Below are the code and all the weights of a small trained network. Each question names an input and a class and asks about switching units off, where a switched-off unit gives its printed mean instead of its output.

import numpy as np


def w(rows, s, z=0):
    codes = np.array(rows[::2]) - 128.0
    scale = np.full(codes.shape[1], s)
    scale[-1] = z or s
    return codes * scale


def norm(h):
    return h / np.sqrt((h * h).mean(-1, keepdims=True) + 1e-5)


def f(y):
    return np.maximum(y, 0)


def log_softmax(a):
    a = a - a.max(-1, keepdims=True)
    return a - np.log(np.exp(a).sum(-1, keepdims=True))


def net(x, mask):
    res = np.array(x, float).reshape(1, 8) / 4 @ E
    u = 0
    for l in range(2):
        y = f(norm(res) @ A[l][:, :-1].T + A[l][:, -1])
        res = res + np.where(mask[u : u + 7], y, B[l][:, -1]) @ B[l][:, :-1]
        u += 7
    return log_softmax(norm(res)[-1] @ U[:, :-1].T + U[:, -1])


A, B = {}, {}
E = w([
[165,201,100,143,208,139],'x0',
[40,88,176,127,103,130],'x1',
[56,188,200,117,168,126],'x2',
[66,112,170,66,144,133],'x3',
[195,194,49,176,124,113],'x4',
[96,38,125,2,100,154],'x5',
[93,209,231,164,183,104],'x6',
[104,95,83,129,60,140],'x7',
],0.0086)
A[0] = w([
[125,95,150,85,57,132,61],'L0N0',
[126,218,247,127,223,121,114],'L0N1',
[190,160,102,175,153,108,87],'L0N2',
[208,193,86,200,152,141,81],'L0N3',
[111,194,250,127,203,127,2],'L0N4',
[79,178,153,121,173,97,44],'L0N5',
[221,194,85,187,151,107,53],'L0N6',
],0.014,0.0021)
B[0] = w([
[108,91,125,113,140,108,181],'L0N0',
[91,171,226,94,164,141,248],'L0N1',
[131,120,83,141,154,133,193],'L0N2',
[186,105,89,180,165,83,224],'L0N3',
[2,200,157,174,78,179,225],'L0N4',
[151,139,150,94,143,199,178],'L0N5',
[210,137,67,105,93,121,226],'L0N6',
],0.021,0.013)
A[1] = w([
[77,10,92,118,76,117,126],'L1N0',
[158,107,149,129,67,191,5],'L1N1',
[77,48,80,62,74,68,154],'L1N2',
[196,190,9,218,140,86,112],'L1N3',
[84,28,112,133,93,65,67],'L1N4',
[119,114,54,186,139,84,119],'L1N5',
[138,54,130,122,137,107,96],'L1N6',
],0.015,0.003)
B[1] = w([
[177,70,143,105,91,129,219],'L1N0',
[120,111,175,105,161,70,131],'L1N1',
[130,76,135,169,92,128,222],'L1N2',
[164,164,6,115,182,56,248],'L1N3',
[140,69,119,63,138,152,197],'L1N4',
[182,161,222,202,125,155,179],'L1N5',
[88,119,147,108,102,95,171],'L1N6',
],0.022,0.015)
U = w([
[178,154,41,144,156,111,164],'0',
[126,4,128,92,74,152,6],'1',
[42,167,163,127,132,180,231],'2',
],0.017,0.0023)

Each question gives the input, the list of numbers given to net, and the class t.
The units are the neurons (one row each of A and B). Each row of codes is followed by its name. A weight is (code - 128) times the scale printed after its matrix; where a second scale follows, it is the last column's (A, B and U).
mask holds one flag per neuron, layer by layer. A switched-off neuron (its flag False) gives its mean, the last column of its row in B, instead of its output. The means were averaged over made-up inputs and are rounded, as every weight is.
A unit's drop is (log p(t) with every unit on - log p(t) with that unit switched off) / (log p(t) with every unit on - log p(t) with every unit switched off).
unit that matters most: the unit with the biggest drop
top k neurons: the k neurons with the biggest drops, biggest first
k most important neurons of layer l: the k neurons of layer l with the biggest drops, biggest first
drop of u: that unit's drop, to one decimal
input [-8,0,-3,-5,-3,-4,-5,-5], class 1: unit that matters most	L0N3
input [7,7,-1,-5,-5,-1,-4,6], class 1: top 3 neurons	L0N1, L0N3, L0N6
input [4,-2,1,-7,-7,2,0,4], class 1: 2 most important neurons of layer 0	L0N1, L0N3
input [-4,8,-5,3,8,-2,6,7], class 1: top 3 neurons	L0N1, L0N3, L0N6
input [5,-6,2,7,-2,7,0,3], class 1: top 2 neurons	L0N1, L0N4
input [-8,-8,3,0,4,6,3,-4], class 2: top 3 neurons	L1N3, L0N6, L1N0
input [-6,-7,4,-4,-5,-3,1,5], class 1: 4 most important neurons of layer 0	L0N1, L0N3, L0N4, L0N6
input [-3,4,-4,4,0,-7,-7,2], class 1: 2 most important neurons of layer 0	L0N3, L0N6
input [-6,3,3,6,-7,-8,1,3], class 2: drop of L1N1	0.0
input [2,-1,-3,-1,-7,1,-1,-2], class 1: drop of L0N1	1.2
input [-2,5,-4,5,-1,-3,-2,-3], class 1: drop of L0N1	0.1
